Here is a tiny trained network, its code and every weight. The questions are about switching its units off for an input and a class, where a switched-off unit gives its printed mean instead of its output.

import numpy as np


def w(rows, s, z=0):
    codes = np.array(rows[::2]) - 128.0
    scale = np.full(codes.shape[1], s)
    scale[-1] = z or s
    return codes * scale


def f(y):
    return y / 2 * (1 + np.tanh(0.7978845608 * (y + 0.044715 * y**3)))


def log_softmax(a):
    a = a - a.max(-1, keepdims=True)
    return a - np.log(np.exp(a).sum(-1, keepdims=True))


def net(x, mask):
    res = np.array(x, float).reshape(1, 4) / 4 @ E
    y = f(res @ A[0][:, :-1].T + A[0][:, -1])
    res = res + np.where(mask, y, B[0][:, -1]) @ B[0][:, :-1]
    return log_softmax(res[-1] @ U[:, :-1].T + U[:, -1])


A, B = {}, {}
E = w([
[179,216,77,37,154],'x0',
[30,77,108,65,157],'x1',
[130,138,253,81,90],'x2',
[184,62,161,132,243],'x3',
],0.0069)
A[0] = w([
[169,147,98,65,139,73],'N1',
[139,118,80,145,139,61],'N2',
[106,140,98,107,25,44],'N3',
[164,144,144,163,126,23],'N4',
[84,176,119,162,119,41],'N5',
[130,127,194,88,115,104],'N6',
[175,109,145,110,97,3],'N7',
[188,111,157,152,174,94],'N8',
[129,143,252,54,109,26],'N9',
[139,195,102,84,113,97],'N10',
[156,165,106,68,118,125],'N11',
[155,103,143,136,191,6],'N12',
[156,109,157,129,192,70],'N13',
[141,145,124,104,153,147],'N14',
[99,120,149,162,146,101],'N15',
[92,49,172,230,100,80],'N16',
[91,118,136,183,91,113],'N17',
[102,100,144,176,119,60],'N18',
[80,182,117,131,50,94],'N19',
[187,63,160,88,249,68],'N20',
[194,162,137,173,107,106],'N21',
[196,157,147,169,109,113],'N22',
[133,125,67,157,148,70],'N23',
[176,170,108,40,176,68],'N24',
[158,132,130,147,115,24],'N25',
[109,128,40,186,130,41],'N26',
[169,140,148,167,114,90],'N27',
[31,80,124,40,161,37],'N28',
[160,138,103,65,124,7],'N29',
[191,166,144,193,115,1],'N30',
[137,115,38,161,176,73],'N31',
[66,96,123,84,149,45],'N32',
],0.014,0.0025)
B[0] = w([
[111,113,125,142,180,173],'N1',
[157,126,143,110,129,146],'N2',
[87,137,182,137,63,199],'N3',
[131,139,101,141,117,137],'N4',
[111,130,148,113,110,142],'N5',
[185,139,146,107,138,176],'N6',
[141,130,116,119,125,127],'N7',
[104,134,136,146,79,182],'N8',
[214,115,156,37,145,226],'N9',
[103,116,150,173,156,191],'N10',
[114,135,140,156,169,184],'N11',
[111,119,173,154,83,167],'N12',
[110,130,166,133,92,177],'N13',
[118,127,132,139,144,148],'N14',
[125,145,135,152,146,144],'N15',
[96,128,127,165,242,224],'N16',
[124,125,169,173,144,162],'N17',
[108,115,132,137,165,153],'N18',
[82,131,181,129,60,209],'N19',
[68,138,183,124,54,254],'N20',
[129,125,63,131,109,172],'N21',
[143,127,68,140,109,172],'N22',
[168,122,145,97,133,163],'N23',
[102,122,130,166,210,207],'N24',
[128,123,106,123,122,126],'N25',
[177,123,152,56,120,185],'N26',
[135,145,88,129,129,150],'N27',
[153,130,3,156,93,231],'N28',
[124,123,134,163,153,154],'N29',
[128,119,54,116,114,167],'N30',
[188,131,154,63,139,198],'N31',
[134,141,65,137,116,177],'N32',
],0.036,0.0087)
U = w([
[102,79,194,157,47,253],'0',
[131,62,155,200,221,85],'1',
[255,62,169,63,130,82],'2',
[168,80,17,170,73,63],'3',
],0.0075,0.0035)

Each question gives the input, the list of numbers given to net, and the class t.
The units are the neurons (one row each of A and B). Each row of codes is followed by its name. A weight is (code - 128) times the scale printed after its matrix; where a second scale follows, it is the last column's (A, B and U).
mask holds one flag per neuron, in row order. A switched-off neuron (its flag False) gives its mean, the last column of its row in B, instead of its output. The means were averaged over made-up inputs and are rounded, as every weight is.
A unit's drop is (log p(t) with every unit on - log p(t) with that unit switched off) / (log p(t) with every unit on - log p(t) with every unit switched off).
The circuit of an input: a set's keep is (log p(t) with only the set's units on - log p(t) with every unit switched off) / (log p(t) with every unit on - log p(t) with every unit switched off). Starting from the 12 units with the biggest drops (on a tie, the unit counted first), units are removed one at a time, each time the one whose removal leaves the highest keep (on an exact tie, the one counted first), for as long as the keep stays at least 0.8.
units of the circuit, in order: the units of the circuit, biggest drop first
top k neurons: the k neurons with the biggest drops, biggest first
drop when u is switched off: that unit's drop, to one decimal
input [-7,-8,-7,3], class 3: top 3 neurons : N30, N21, N22
input [-8,-5,5,-5], class 1: top neuron : N16
input [-8,8,5,-6], class 1: top 2 neurons : N16, N17
input [-4,-8,-7,-2], class 3: top 4 neurons : N30, N9, N21, N22
input [6,-7,-5,-2], class 3: top 4 neurons : N21, N30, N16, N22
input [2,-5,6,-4], class 2: top 2 neurons : N9, N28
input [2,7,-8,8], class 0: top 4 neurons : N20, N9, N12, N13
input [4,0,-5,-4], class 2: top 2 neurons : N20, N26
input [7,-2,7,-4], class 1: top 2 neurons : N24, N10
input [-2,-3,-7,6], class 2: top 3 neurons : N31, N26, N23
input [-3,8,-7,8], class 0: top 2 neurons : N20, N12
input [-4,-1,0,-3], class 1: top 2 neurons : N20, N16
input [-4,-1,-4,-3], class 1: top 4 neurons : N9, N16, N20, N17
input [4,3,8,-3], class 2: top neuron : N9
input [5,7,-2,-5], class 3: top 2 neurons : N28, N20
input [-8,4,1,5], class 1: drop when N16 is switched off : 3.8
input [-7,1,-6,8], class 0: drop when N8 is switched off : 0.1
input [3,3,7,0], class 2: drop when N2 is switched off : 0.0
input [-5,7,7,4], class 2: drop when N21 is switched off : 0.1
input [-3,-8,-2,-7], class 3: units of the circuit, in order : N30
